Below are the code and all the weights of a small trained network. Each question names an input and a class and asks about switching units off, where a switched-off unit gives its printed mean instead of its output.

import numpy as np


def w(rows, s, z=0):
    codes = np.array(rows[::2]) - 128.0
    scale = np.full(codes.shape[1], s)
    scale[-1] = z or s
    return codes * scale


def norm(h):
    return h / np.sqrt((h * h).mean(-1, keepdims=True) + 1e-5)


def f(y):
    return y / 2 * (1 + np.tanh(0.7978845608 * (y + 0.044715 * y**3)))


def log_softmax(a):
    a = a - a.max(-1, keepdims=True)
    return a - np.log(np.exp(a).sum(-1, keepdims=True))


def net(x, mask):
    res = np.array(x, float).reshape(1, 5) / 4 @ E
    u = 0
    for l in range(2):
        y = f(norm(res) @ A[l][:, :-1].T + A[l][:, -1])
        res = res + np.where(mask[u : u + 12], y, B[l][:, -1]) @ B[l][:, :-1]
        u += 12
    return log_softmax(norm(res)[-1] @ U[:, :-1].T + U[:, -1])


A, B = {}, {}
E = w([
[226,144,252,202,114,92],'x0',
[137,93,139,58,39,72],'x1',
[44,69,204,132,139,197],'x2',
[127,122,127,125,130,122],'x3',
[43,110,107,228,61,53],'x4',
],0.0032)
A[0] = w([
[156,153,208,92,115,71,7],'L0N1',
[182,172,57,143,138,52,41],'L0N2',
[142,130,128,221,237,173,95],'L0N3',
[43,105,255,122,133,179,4],'L0N4',
[252,103,109,67,133,163,26],'L0N5',
[162,157,248,157,113,127,60],'L0N6',
[211,209,100,145,134,105,41],'L0N7',
[183,111,108,134,103,169,190],'L0N8',
[137,50,163,64,70,63,71],'L0N9',
[187,153,58,124,161,68,43],'L0N10',
[201,125,153,34,176,188,58],'L0N11',
[163,43,154,49,48,103,56],'L0N12',
],0.0066,0.0018)
B[0] = w([
[138,110,122,89,211,118,159],'L0N1',
[148,56,217,98,47,187,203],'L0N2',
[220,83,32,174,153,84,255],'L0N3',
[182,76,186,82,85,254,222],'L0N4',
[106,164,167,192,119,124,205],'L0N5',
[67,74,117,58,164,48,230],'L0N6',
[115,49,141,78,149,208,204],'L0N7',
[24,154,105,138,182,147,161],'L0N8',
[173,113,75,215,184,146,201],'L0N9',
[148,58,180,104,82,198,182],'L0N10',
[41,203,170,237,109,122,247],'L0N11',
[193,120,16,205,213,202,208],'L0N12',
],0.0056,0.0028)
A[1] = w([
[154,71,130,177,185,85,118],'L1N1',
[90,138,114,105,158,202,122],'L1N2',
[154,86,90,180,180,215,155],'L1N3',
[183,138,171,91,72,194,53],'L1N4',
[141,151,53,121,148,148,97],'L1N5',
[79,80,108,189,57,44,115],'L1N6',
[171,79,95,89,145,109,148],'L1N7',
[192,121,80,141,138,114,93],'L1N8',
[47,165,38,45,111,158,101],'L1N9',
[127,104,188,65,191,33,49],'L1N10',
[104,80,205,144,126,152,251],'L1N11',
[90,254,156,161,156,110,199],'L1N12',
],0.0074,0.0027)
B[1] = w([
[104,164,75,63,169,82,192],'L1N1',
[152,60,193,78,51,68,174],'L1N2',
[187,140,42,178,82,127,254],'L1N3',
[101,52,106,38,74,203,149],'L1N4',
[145,153,105,150,252,61,153],'L1N5',
[116,230,218,186,138,206,162],'L1N6',
[55,172,97,102,153,171,165],'L1N7',
[85,130,74,149,167,207,152],'L1N8',
[158,99,207,37,215,30,185],'L1N9',
[35,86,121,76,193,10,145],'L1N10',
[104,172,72,54,40,163,217],'L1N11',
[57,186,142,185,54,63,164],'L1N12',
],0.0048,0.006)
U = w([
[192,65,156,45,22,211,109],'0',
[219,164,3,217,194,111,4],'1',
[55,235,237,208,42,106,46],'2',
[90,91,168,16,192,19,64],'3',
[107,158,90,106,83,125,198],'4',
],0.0071,0.004)

Each question gives the input, the list of numbers given to net, and the class t.
The units are the neurons (one row each of A and B). Each row of codes is followed by its name. A weight is (code - 128) times the scale printed after its matrix; where a second scale follows, it is the last column's (A, B and U).
mask holds one flag per neuron, layer by layer. A switched-off neuron (its flag False) gives its mean, the last column of its row in B, instead of its output. The means were averaged over made-up inputs and are rounded, as every weight is.
A unit's drop is (log p(t) with every unit on - log p(t) with that unit switched off) / (log p(t) with every unit on - log p(t) with every unit switched off).
The circuit of an input: a set's keep is (log p(t) with only the set's units on - log p(t) with every unit switched off) / (log p(t) with every unit on - log p(t) with every unit switched off). Starting from the 12 units with the biggest drops (on a tie, the unit counted first), units are removed one at a time, each time the one whose removal leaves the highest keep (on an exact tie, the one counted first), for as long as the keep stays at least 0.8.
circuit, biggest first: the units of the circuit, biggest drop first
most important unit: the unit with the biggest drop
k most important neurons: the k neurons with the biggest drops, biggest first
k most important neurons of layer l: the k neurons of layer l with the biggest drops, biggest first
input [-7,2,-6,-4,-1], class 3: 4 most important neurons : L1N9; L0N4; L1N3; L1N11
input [-6,-2,8,2,7], class 0: circuit, biggest first : L0N4; L0N11; L1N2
input [7,3,4,-2,6], class 3: circuit, biggest first : L0N6; L0N11
input [0,2,-4,3,7], class 2: most important unit : L1N6
input [8,5,-2,1,7], class 3: circuit, biggest first : L0N6; L1N3
input [5,7,3,7,-6], class 1: 2 most important neurons : L0N12; L0N9
input [-8,-1,7,1,4], class 3: 4 most important neurons : L1N9; L0N2; L0N10; L0N11
input [-2,0,-7,-7,7], class 0: 3 most important neurons of layer 0 : L0N2; L0N10; L0N11
input [3,5,-6,-6,8], class 2: 3 most important neurons : L1N6; L0N4; L0N3
input [-3,-8,6,-2,7], class 1: circuit, biggest first : L0N3; L1N3
input [0,0,-7,1,-5], class 0: 2 most important neurons of layer 0 : L0N7; L0N10
input [-7,-6,8,-8,5], class 0: 4 most important neurons : L0N4; L0N11; L0N6; L0N12
input [-8,-1,6,-1,-6], class 3: circuit, biggest first : L1N9; L0N10
input [4,-3,-1,4,-6], class 2: circuit, biggest first : L0N11
input [-5,-3,-6,5,-6], class 0: 2 most important neurons of layer 0 : L0N10; L0N2
input [3,2,3,6,-2], class 4: 2 most important neurons of layer 0 : L0N3; L0N6
input [6,2,-5,-4,-1], class 3: circuit, biggest first : L0N6; L1N3
input [-7,-6,-4,-7,4], class 3: circuit, biggest first : L1N9; L0N12
input [7,-5,-7,1,-6], class 0: 4 most important neurons : L0N7; L0N10; L0N2; L0N12
input [-2,4,-1,2,8], class 2: most important neuron of layer 0 : L0N3
input [5,6,2,3,5], class 1: 2 most important neurons of layer 0 : L0N12; L0N9
input [6,-8,5,-1,6], class 1: 2 most important neurons : L0N3; L0N11
input [4,-2,-4,1,1], class 0: 3 most important neurons of layer 0 : L0N2; L0N7; L0N10
input [7,-8,8,5,0], class 0: 2 most important neurons : L0N4; L0N12
input [4,-7,8,-2,1], class 0: 3 most important neurons : L0N4; L0N12; L0N9
